Below is a small trained network, with its code and all its weights. Each question gives an input and a target symbol and asks what happens when units are switched off, that is, made to give their printed mean instead of their output.

import numpy as np


def w(rows, s, z=0):
    codes = np.array(rows[::2]) - 128.0
    scale = np.full(codes.shape[1], s)
    scale[-1] = z or s
    return codes * scale


def norm(h):
    return h / np.sqrt((h * h).mean(-1, keepdims=True) + 1e-5)


def f(y):
    return y / 2 * (1 + np.tanh(0.7978845608 * (y + 0.044715 * y**3)))


def softmax(a):
    e = np.exp(a - a.max(-1, keepdims=True))
    return e / e.sum(-1, keepdims=True)


def log_softmax(a):
    a = a - a.max(-1, keepdims=True)
    return a - np.log(np.exp(a).sum(-1, keepdims=True))


def net(x, mask):
    ids = ['ΓΛΞαβζπστω'.index(c) for c in x.split()]
    T = len(ids)
    res = E[ids] + P[:T]
    r = norm(res)
    for j in range(2):
        rows = slice(4 * j, 4 * j + 4)
        q, k, v = (r @ M[0][rows].T for M in (Q, K, V))
        z = softmax(np.where(np.tri(T) > 0, q @ k.T / 4**0.5, -1e9)) @ v
        o = O[0][rows]
        res = res + np.where(mask[j], z, o[:, -1]) @ o[:, :-1]
    y = f(norm(res) @ A[0][:, :-1].T + A[0][:, -1])
    res = res + np.where(mask[2:14], y, B[0][:, -1]) @ B[0][:, :-1]
    return log_softmax(norm(res)[-1] @ U[:, :-1].T + U[:, -1])


Q, K, V, O, A, B = {}, {}, {}, {}, {}, {}
E = w([
[147,213,142,151],'Γ',
[101,137,158,90],'Λ',
[181,132,129,125],'Ξ',
[140,85,79,108],'α',
[123,74,74,123],'β',
[32,121,143,134],'ζ',
[70,248,146,150],'π',
[182,173,165,72],'σ',
[130,153,148,170],'τ',
[106,131,142,196],'ω',
],0.016)
P = w([
[181,157,205,135],'0',
[126,254,47,110],'1',
[126,242,41,99],'2',
[128,239,40,98],'3',
[127,233,36,94],'4',
[131,240,34,99],'5',
],0.0051)
Q[0] = w([
[77,165,76,126],'H0',
[141,122,192,153],'H0',
[146,153,94,95],'H0',
[143,165,183,137],'H0',
[122,132,106,146],'H1',
[148,5,130,123],'H1',
[134,69,119,141],'H1',
[127,197,183,118],'H1',
],0.021)
K[0] = w([
[99,132,234,197],'H0',
[112,196,47,106],'H0',
[160,122,196,105],'H0',
[120,236,118,106],'H0',
[149,104,124,139],'H1',
[99,212,7,116],'H1',
[123,165,51,130],'H1',
[130,126,211,171],'H1',
],0.014)
V[0] = w([
[209,172,145,104],'H0',
[96,78,205,98],'H0',
[95,159,65,113],'H0',
[145,221,2,138],'H0',
[54,60,170,110],'H1',
[119,168,188,29],'H1',
[29,148,78,96],'H1',
[135,201,100,86],'H1',
],0.0071)
O[0] = w([
[147,77,163,43,194],'H0',
[95,130,51,139,135],'H0',
[120,117,190,173,116],'H0',
[149,111,253,150,149],'H0',
[74,235,120,79,113],'H1',
[77,83,204,52,253],'H1',
[138,187,200,126,86],'H1',
[153,60,190,135,169],'H1',
],0.0069,0.002)
A[0] = w([
[85,146,179,85,154],'N0',
[2,119,158,216,191],'N1',
[212,155,145,206,135],'N2',
[178,201,129,90,83],'N3',
[36,130,114,71,97],'N4',
[87,163,122,105,21],'N5',
[106,129,137,113,12],'N6',
[78,93,162,141,129],'N7',
[96,196,220,137,165],'N8',
[103,121,186,128,215],'N9',
[78,85,110,81,2],'N10',
[110,87,83,130,225],'N11',
],0.013,0.0014)
B[0] = w([
[62,92,53,73,208],'N0',
[126,218,250,31,248],'N1',
[144,61,149,216,181],'N2',
[167,81,171,191,188],'N3',
[201,69,68,160,225],'N4',
[172,148,87,159,175],'N5',
[126,129,88,122,130],'N6',
[154,97,92,76,154],'N7',
[29,65,63,176,254],'N8',
[105,105,103,57,177],'N9',
[187,163,109,142,155],'N10',
[135,159,215,138,153],'N11',
],0.016,0.0068)
U = w([
[67,146,231,143,108],'Γ',
[171,92,12,100,112],'Λ',
[39,201,56,169,116],'Ξ',
[102,113,135,194,158],'α',
[204,144,145,153,134],'β',
[139,31,161,93,97],'ζ',
[204,73,162,113,63],'π',
[183,206,142,201,182],'σ',
[84,77,153,137,48],'τ',
[158,173,110,26,250],'ω',
],0.011,0.0023)

Each question gives the input, a string of symbols that net reads in full, and the target symbol t.
The units are the heads (4 rows each of Q, K, V and O) and the neurons (one row each of A and B). Each row of codes is followed by its name. A weight is (code - 128) times the scale printed after its matrix; where a second scale follows, it is the last column's (O, A, B and U).
mask holds one flag per unit, heads first, then neurons. A switched-off unit (its flag False) gives its mean, the last column of its rows in O or B, instead of its output. The means were averaged over made-up inputs and are rounded, as every weight is.
A unit's drop is (log p(t) with every unit on - log p(t) with that unit switched off) / (log p(t) with every unit on - log p(t) with every unit switched off).
The circuit of an input: a set's keep is (log p(t) with only the set's units on - log p(t) with every unit switched off) / (log p(t) with every unit on - log p(t) with every unit switched off). Starting from the 12 units with the biggest drops (on a tie, the unit counted first), units are removed one at a time, each time the one whose removal leaves the highest keep (on an exact tie, the one counted first), for as long as the keep stays at least 0.8.
units of the circuit, in order: the units of the circuit, biggest drop first
top k neurons: the k neurons with the biggest drops, biggest first
heads that matter: for each layer, one digit per head in row order, 1 if its drop is at least 0.15 and else 0, layers parted by /
drop of u: that unit's drop, to one decimal
input Ξ ζ Γ σ β Ξ, target π: heads that matter : 10
input ω ω ζ Γ, target σ: top 2 neurons : [N0; N8]
input Λ ζ Γ β α π, target Λ: heads that matter : 11
input Λ ζ Γ, target Λ: units of the circuit, in order : [H1; H0; N4]
input ω ζ ζ Λ ζ Γ, target σ: heads that matter : 01
input ω β Ξ π, target σ: units of the circuit, in order : [H1; N0; N8; H0]
input β ζ ω, target Γ: units of the circuit, in order : [N1]
input ζ π Ξ Λ β, target Ξ: units of the circuit, in order : [H0; N4; H1]
input τ Γ ω Γ σ, target ζ: units of the circuit, in order : [H0; N1]
input ω ω ζ ζ Γ π, target σ: units of the circuit, in order : [H1; N0; N3]
input ω ζ α ζ τ, target σ: heads that matter : 01
input ζ τ ζ ζ, target ω: top 3 neurons : [N1; N2; N4]
input ζ ω β, target Ξ: units of the circuit, in order : [N4; H1]
input σ ζ α Λ Λ ζ, target ω: heads that matter : 00
input σ ζ ζ Λ ζ Λ, target Λ: top neuron : [N1]
input ω ζ ζ Λ β ω, target σ: top 2 neurons : [N8; N0]
input Λ Ξ Ξ Γ, target Λ: heads that matter : 11
input Ξ ζ σ, target π: heads that matter : 01
input Γ β σ, target ζ: top 2 neurons : [N1; N4]
input ω ω ζ α, target σ: top 4 neurons : [N0; N8; N11; N1]
input Λ ω α ζ, target Λ: drop of N4 : 1.0
input α π ω ω, target Γ: drop of H1 : 0.1
input ζ ζ Λ, target Ξ: drop of N4 : -0.4
